Each row of numbers stands for one element and depends on some of the facts below. Use the named rows to name the rest.

There are 3 kinds of fact about the elements: ξ, α, λ.
ξ:
z101 ξ z735 ξ z968 ξ z494 ξ z590 ξ z872 ξ z928 ξ z547 ξ z152 ξ z55 ξ z604 ξ z311 ξ z93 ξ z83 ξ z851 ξ z954
z179 ξ z66 ξ z207 ξ z711 ξ z428 ξ z149 ξ z371
z195 ξ z302 ξ z936
z3 ξ z673 ξ z56 ξ z27 ξ z687 ξ z773 ξ z117 ξ z558 ξ z98
z313 ξ z943 ξ z808 ξ z616 ξ z323 ξ z908 ξ z227 ξ z334 ξ z441 ξ z787
z368 ξ z47 ξ z17 ξ z900
z479 ξ z369
z50 ξ z995 ξ z930 ξ z321 ξ z724 ξ z957
z527 ξ z200 ξ z151 ξ z844 ξ z435
z531 ξ z949 ξ z403
z703 ξ z146 ξ z505 ξ z424 ξ z205
z727 ξ z299 ξ z401 ξ z349 ξ z266 ξ z126 ξ z745 ξ z577 ξ z958 ξ z475
z742 ξ z466 ξ z426 ξ z53 ξ z97 ξ z859 ξ z893 ξ z966 ξ z135 ξ z559 ξ z367
z784 ξ z736 ξ z713 ξ z621
z866 ξ z286 ξ z228
z883 ξ z273 ξ z245 ξ z639 ξ z972 ξ z343 ξ z674 ξ z288 ξ z757 ξ z285 ξ z750
z956 ξ z220 ξ z116 ξ z385 ξ z658 ξ z463
z149 α z401
z200 α z135, z454, z207, z736
z220 α z399, z735, z639
z227 α z47, z286, z323, z656
z3 α z207, z394, z872
z348 α z135, z397
z385 α z288, z349, z844
z426 α z773
z447 α z295
z461 α z559, z387
z479 α z179, z207
z499 α z949
z505 α z463
z527 α z66, z68
z590 α z757, z228, z900, z207, z97
z604 α z288, z750, z466, z687, z968, z17
z674 α z266, z369
z713 α z866, z387, z773, z343
z883 α z454, z101, z852
z908 α z549, z273, z343
z953 α z928, z349, z703, z558
z956 α z852
z958 α z286, z475, z222, z547
z972 α z266, z968
z995 α z368
z149 λ: z808, z738, z590
z179 λ: z47, z98, z711, z321, z387, z956
z207 λ: z56
z228 λ: z285, z331
z245 λ: z936, z443
z273 λ: z368, z47, z928, z972, z321, z658
z286 λ: z227, z98, z387, z957
z3 λ: z66
z302 λ: z928, z385, z773, z151
z311 λ: z621, z443, z658
z349 λ: z135, z56, z883, z151, z343, z152, z435
z369 λ: z940, z900, z66
z371 λ: z852
z397 λ: z98, z494, z343
z399 λ: z27
z403 λ: z711, z353, z53, z475
z447 λ: z703, z66, z56
z454 λ: z936, z673, z736, z53, z321, z343
z461 λ: z205, z883
z466 λ: z940, z738, z872
z479 λ: z426, z227, z334, z264
z50 λ: z288, z401
z505 λ: z549
z531 λ: z995, z227, z549, z494, z773
z55 λ: z995, z93, z844, z558
z577 λ: z673, z443, z703, z424, z348
z616 λ: z98, z334, z738, z966, z222
z656 λ: z844, z387
z687 λ: z443, z972, z852
z727 λ: z940, z443, z321
z735 λ: z295, z852
z742 λ: z299, z900, z101, z844, z152
z745 λ: z851, z353, z844, z463, z435
z750 λ: z195, z53
z784 λ: z851, z47
z859 λ: z995, z385, z428
z866 λ: z930, z808, z957
z893 λ: z299, z66, z494
z908 λ: z53, z957, z428
z943 λ: z443, z559, z957
z949 λ: z995, z227
z953 λ: z323, z97, z966
z958 λ: z323, z559, z703, z222
z968 λ: z135, z200, z222, z435

Some rows with their names:
z900: [ -2   5   6   9   2   4   4  -3   0   1  -3   5   4   0  -9   0 -17   1
   6   1   1   1  -2  11   0   3   3   3  -3   0   2  -5   1   5   3   0
  -2   1  -5   3  -9   0   3   6   0   1]
z463: [-4  0 -3 10  3  1 -3 -4  1  0 -2  0 -1  0 -4 -3  0 -1  2 -4  6  1 -2  8
  1  1  1 -6 -4  1 -3 -4  1  7 -5 -4  5 -4 -1  3 -2 -1 -5  8 -4 -4]
z454: [ -1  -6  -2 -32  -7  -6   8  -9   0   5   0  -6  -1   1  10  11   6 -16
   2  -2  -8   2   7 -13  -3  -3   4   4   6   3 -12   5   2 -14  -1  -2
  -9   6   5   5  -3   8   0  -7  -3   4]
z687: [  9 -12  14 -53   6  -1 -10  44 -12 -11   7   1  26   3   5   8   7  -4
  -5  16   3  -6   4 -14  -7  -2  -8  -6 -21  -1  27  -6  -3  30   1  -4
  -7  -1  12  -8  22   2  23 -15   4  18]
z531: [ 14  15  12   1  16  -5   3   3   7   5 -10 -18   3   7   0  -3 -16  23
 -20   3  -9 -12 -11 -17  -8   2 -10   4  21 -15  29   9   2  -3  16  -2
 -14  28  -5 -13  28 -15   4  -7  13 -14]
z353: [  1  -4  -5   1   2   0  -1  -6  -1   1   0  -1   0   2  -4  -2  -5   0
  11  -2   2  -1  -5   8   0   1   3   0  -7   9  -9   4   1  -1  -6  -3
   4  -7  -1   4 -10   2  -7   6  -2   5]
z435: [ -5   0   2   0   3   5  -1  -7   4   1   2  -3  -2   1  -4  -2   4   1
  10  -5   5   2   2   7   1   1   1  -5 -12   1  -6  -2   0   1  -5   1
   1  -4   1   4  -8   0  -5   5  -2   0]
z151: [ -1   3  -1   3   4   4  -2 -15   0   1  -2  -3  -2   0  -5  -2  -9   4
   9   1   5   0  -3   5   0   3   3   1  -6   3  -2  -2  -2   1   0   1
   2  -7   0   4   0  -2  -4   6   1   0]
z949: [ 12  13   8   2  14  -9   0   1   6   4 -12 -17   3   7   4  -4  -6  21
 -22   0 -10 -10 -13 -20  -7  -1 -11   2  23 -18  23   8   2   1  12  -5
 -12  29  -3 -14  33 -15   1  -5  11 -20]
z17: [ -1   1  -5   6   1   5  -5 -12   1   2  -1  -4   2   0  -5   0 -10   6
   4   2   1   2  -5   5   1   3   2   3  -5   3  -1   2  -2   3   1   2
   1 -12  -1   6   0  -2   3   6  -1   5]
z866: [ 11  -5 -12 -25  -3 -16   2 -12   3   4   3 -13 -11  -2   8   1   3  -1
  -1   1 -17  -4   5 -21   5   0   3  10   0  -2  10  10  -7 -30   4  15
  -4   0   4   8  18   3  -2 -14  12   4]
z83: [ -3   0 -13  17  -6   4  -2  44  -2  -3   5   9   8   2   0  -6  18 -19
  -8  -5   5   4  -1   8   4  -3   0  -9  -6  -8   2  -9   6  -4 -11  -4
  28  16  -2  -1  -5   0  -5   1  -8  -5]
z179: [-19  -2  19 -17  11 -19  -2 -26   3   4  -6 -11  -6   2   3  10 -13   3
  12 -18 -16  -2   6  -1  -4   2   2   9  -6 -15 -17   4   2   2  -3   0
 -35   6  -1  14  -3   0  -6   0   0  -2]
z288: [ -6  -4  -6  14   1   8 -10  18   5  -1   6   7   7   0   2  -5   8   1
  -7   4   4   3  -7   5   1  -2   0   2  -7   1  -8   0   2  -5  -6   0
   9  -8   6   4   0  -2   8   7  -9   8]
z68: [ 7 -3 -4  3 -2  2 -1  2 -2  1 -3  2  7  0 -5 -3 -2  0  7  1  2 -1 -5  6
 -1  2  3  1  0 11  0  2  1  1 -5 -3  7 -8 -2  1 -4  2 -5  6 -2  4]
z273: [ -3 -12  17 -17   7  -6  -2  -1  -3   0  -3  -7   3   3  -1  10 -23  -1
   4  -8  -2   1   4   3  -4   5   0  -3  -5  -5  -4  -1   1  16  -6  -4
 -25  -1   1  15  -1   3   1  -6  -1   9]
z735: [ 12   2  21 -45  17   7  -8   4  -6 -10  13  -6   7   2   5  -2  15  16
  11  16   8 -11  10 -13  -9  -2  -6 -13 -28   6  18  -1  -7  23   7   0
  -6   2  11 -23  14  -5   6  -8   9  10]
z334: [ 2  4 -9 10  0  3  0 15  1  1  1  2  2  1 -2 -4  6 -5 -3 -1  0  2 -2  4
  2  0  1 -4 -6 -2  4 -3  1 -4 -3 -2 17  5 -1  3  2 -1 -5  2 -2 -6]
z116: [  0   2  -2   1   4   2  -1 -10   0   1  -1  -2   1   1  -6   0 -12   3
   5   0   4   0  -4   6   1   3   4   1  -4   5   2  -1  -2   2  -3   0
   3 -10  -2   6   1   0  -3   7   0   1]
z928: [-4 -1 -1  8  3  5 -4 17  0  0  2  5  7  1 -1 -3 -3  1 -3  0  5  4 -5  6
  0  1  2 -2 -5 -1 -5 -2  2  2 -7 -5  9 -2  1  6  0 -1 -1  8 -6  1]
z101: [  1   6   2   0   3  10   7 -34   2   5  -3 -13  -3   1  -4   4 -21   5
   5   5  13   6  -1   5  -1   3   6  -1   1   9  -8  -1  -2   7   1  -2
  -3 -12  -1   7  -1  -2  -5   9  -2   2]

Name these rows:
No name comes twice in this set of rows, the named rows included.
[ 19   6   6 -35   7  29  10 -14  -5  -8  13 -13  10   2  11   4  -2   1
  -1  22  34   3   7 -13 -11  -5   0 -22  -7  27   4   1  -1  29   1  -8
  16  -2  10 -22   4  -1  -3  -4  -7  10] => z852
[ 10  -1  17 -40  14   8  -6  30  -6 -12  17  -3  11   2   7  -3  29   7
   5  15   9 -11  10 -14  -8  -4  -7 -19 -32  -1  23  -4  -2  25   4   0
   4  11  13 -24  14  -5  10 -13   5   9] => z371
[  3   4 -12   0  -1  -2  -2   3   0   2  -3  -3  -3  -1  -2  -3  -2   0
  -1   1  -2   0  -3  -4   2   0   4   2  -1   1   5   2  -2  -8  -2   2
  10   0  -1   6   7  -3  -6   3   1  -2] => z428
[ -3  -8  16   2  11 -10  -2  -1   5   5  -8  -8   0   7  -5   0  -1   5
   8 -19  -6  -7   0   4  -6   1  -6 -14   2  -8 -16   1   8  11  -8 -13
 -30  13   1   1 -12  -2 -12  -1  -5  -8] => z656
[  8   7  -7  17  -8 -19  -2   8   2  -1 -17   7 -13   0  -1 -12  27   7
 -19  -3   7 -12  -4  -9  -2  -6 -12 -10  37  -9   1  -3   1  18   3 -17
   3   9  -5 -23  21  -5 -22   7   1 -36] => z227
[  7 -14  13 -37  -3 -11   2  17  -9   1 -11  -4  18   2  -7  16 -25 -12
  -4   3  -7  -1   4  -4  -4   5  -1   9   4  -3   8  -5  -1  15   0  -4
 -33  -4   3  18   9  10  18  -8   3  13] => z727
[ 12   2  15  16  -7  13  12   3   1   6  -7  -3   5   0 -10   8  -3  -3
   0   2  -6   4  10  12   2   3  -9  -2   2  -3  10 -12   3  -2  23   0
 -33  -1  -1  -9 -21   7  34 -13   7   8] => z369
[-19  20  27 -26   7  -1  10  -5  -2  -4   6  17 -10  -6   5   5  20   3
  19   7 -15  -6  14  -9  -5  -3   2  22  -8 -10  -3   0  -2 -17  21  12
 -13  17   2 -27  -9   1   9  -6  11  -3] => z207
[-10   7  -3   3   0   5   3  10   0  -3   3   8  -2  -2   3  -1  10  -9
   4  -2   2   2   4   2   0  -3   3   0  -5  -2  -4  -3   2  -1  -5  -1
  16  10  -3  -5  -7   1  -8   3  -4  -5] => z135
[  4 -12 -13 -11 -17 -23   2  -2   6  -1  12  -1 -24  -5  23  -1  26 -10
 -15  -6 -21  -4  10 -32   8  -7  -2   6  15 -10   5  14  -4 -39  -1  18
   2  14   4   3  18   3  -8 -23   8  -3] => z908
[  7   7   0  13   4   5   4  -1   3   2  -5  -3   1   1  -8  -2 -10   6
  -2   1   2   1  -4   5   0   3   1  -1   0  -2   7  -3   0  -4   3   0
   0   4  -3  -1   0  -2   1   4   3  -3] => z494
[  6 -15  10   6  -7  -3   3  -4   1  -5  16   8 -16  -3  12  -2  -5   0
  -4  -3  -3  -2   5  -7   3   1  -4  -7  12   3  -2  10   1 -14  -2  12
  -7   8   0  -7  -9   3  -5 -19   7   7] => z461

Now the same elements, written a new way:
Some elements and their rows:
z47: [ 32 -10 -13  -5   1  -5 -26 -21  -5  -4   9 -10   5  13]
z179: [ 21  -4  -7  -5 -15   3   1  35  44   1   7  14  -1  -6]
z479: [ -2  -6   3 -15  -2  12   8  18  59   3 -19  18  -3  11]
z334: [ -6  -1   8  -3  10  -8   0 -34  -3 -12 -18   6   5  -2]
z441: [ -9  -3  21  13   5   8  10  -2 -14   2   2 -11   9  -3]
z558: [ -5 -23  12 -26   5  -9  -1 -10 -18   1   9   3   9 -13]
z953: [-25  -4   8  10 -24  -6  15  -5  13  19 -26  10 -14  10]
z97: [ -1  -4  -5   7  15   2   6   3   8 -29  -6  12  -7  12]
z703: [ -6  -1 -44   7   2 -10  -8  -9 -23  -8   5  16 -13   8]
z222: [ 14  -5   2  -2  -4   0 -22 -28 -15 -20  -7   0 -12  23]
z943: [  7  11  -8  17 -21  -1   1   8  21   5  -8  14  -3   1]
z957: [  2  -2  -6   1  13 -17  -5 -32   0  -8 -10  -1   6 -10]
z313: [ -7   2 -11  10   8  19  -8  13   1  11  -2   0   7   8]
z286: [ 36 -17  18  -4 -30   8 -27   0  19   5  -3  17   8  19]
z205: [ -6   3  -5 -11   3  16  -3  -5 -20  -4   8  -5  -6  -1]
z56: [ -8  15 -22 -15   5   7  -6 -14 -22  -9   9  -2 -17   3]
z68: [ -5   0   8  19   8  13  -9  15 -14  -1  -4   0   5  -9]
z220: [-14   9 -11  20   9  25   1  -1   7  18  -8  -4   7  -2]
z995: [  4  -4 -17 -31  21   6 -15 -27   0   8 -11  -1   3  -8]
z151: [  0   6 -18 -23   5   5  -7 -10 -12  -1   8  -4  -3  -4]
z900: [  2  -3 -13 -23  13   4   3   3   2 -23  15   4 -17   3]

Name these rows:
No name comes twice in this set of rows, the named rows included.
[-10 -19  -5  14   3  -1   2  19 -25   6  12   8  12   8] => z266
[ 20  24  -3  -4 -32 -13   0  39  15  14   5   3  13  -5] => z273
[ -1  -1 -18 -28  11  10  -6  14   1 -11  12   9 -18   2] => z101
[-14 -21 -16 -25   7 -14   2 -19   0  28   0  -5   3  -1] => z385
[  8   1 -24   1  11  -1 -12  -3   2   8  -2   1  11  -6] => z195
[ -7 -21 -14 -35   9 -14  -8  -9 -30   5  16   5  -6  -4] => z844
[ 14   3 -11  -4 -15  10  -9  14  13  21  10   4  -1 -10] => z784
[ -9  -1  -5   2  19  -1  19 -13  35 -12 -23  -4  -6  18] => z590
[  3   4   4 -16   6   3  -5 -10 -11  -5  11  -3  -2 -15] => z463
[  9   3  31  31 -25 -14  24  -1   6  -1   8 -10   1 -14] => z311
[  3   4  21 -21 -25   7   9   8   7  11  11   1  -3 -11] => z745
[-10   1  -8   9  11 -10 -11 -20  -2 -13 -24   7  -8   4] => z738
[ 10 -14  13 -20   8  -3 -15 -56  13   3 -18 -20   8  22] => z227
[ -7  19   0 -24   6 -15  -8 -11   3   2 -29   4  20  12] => z426

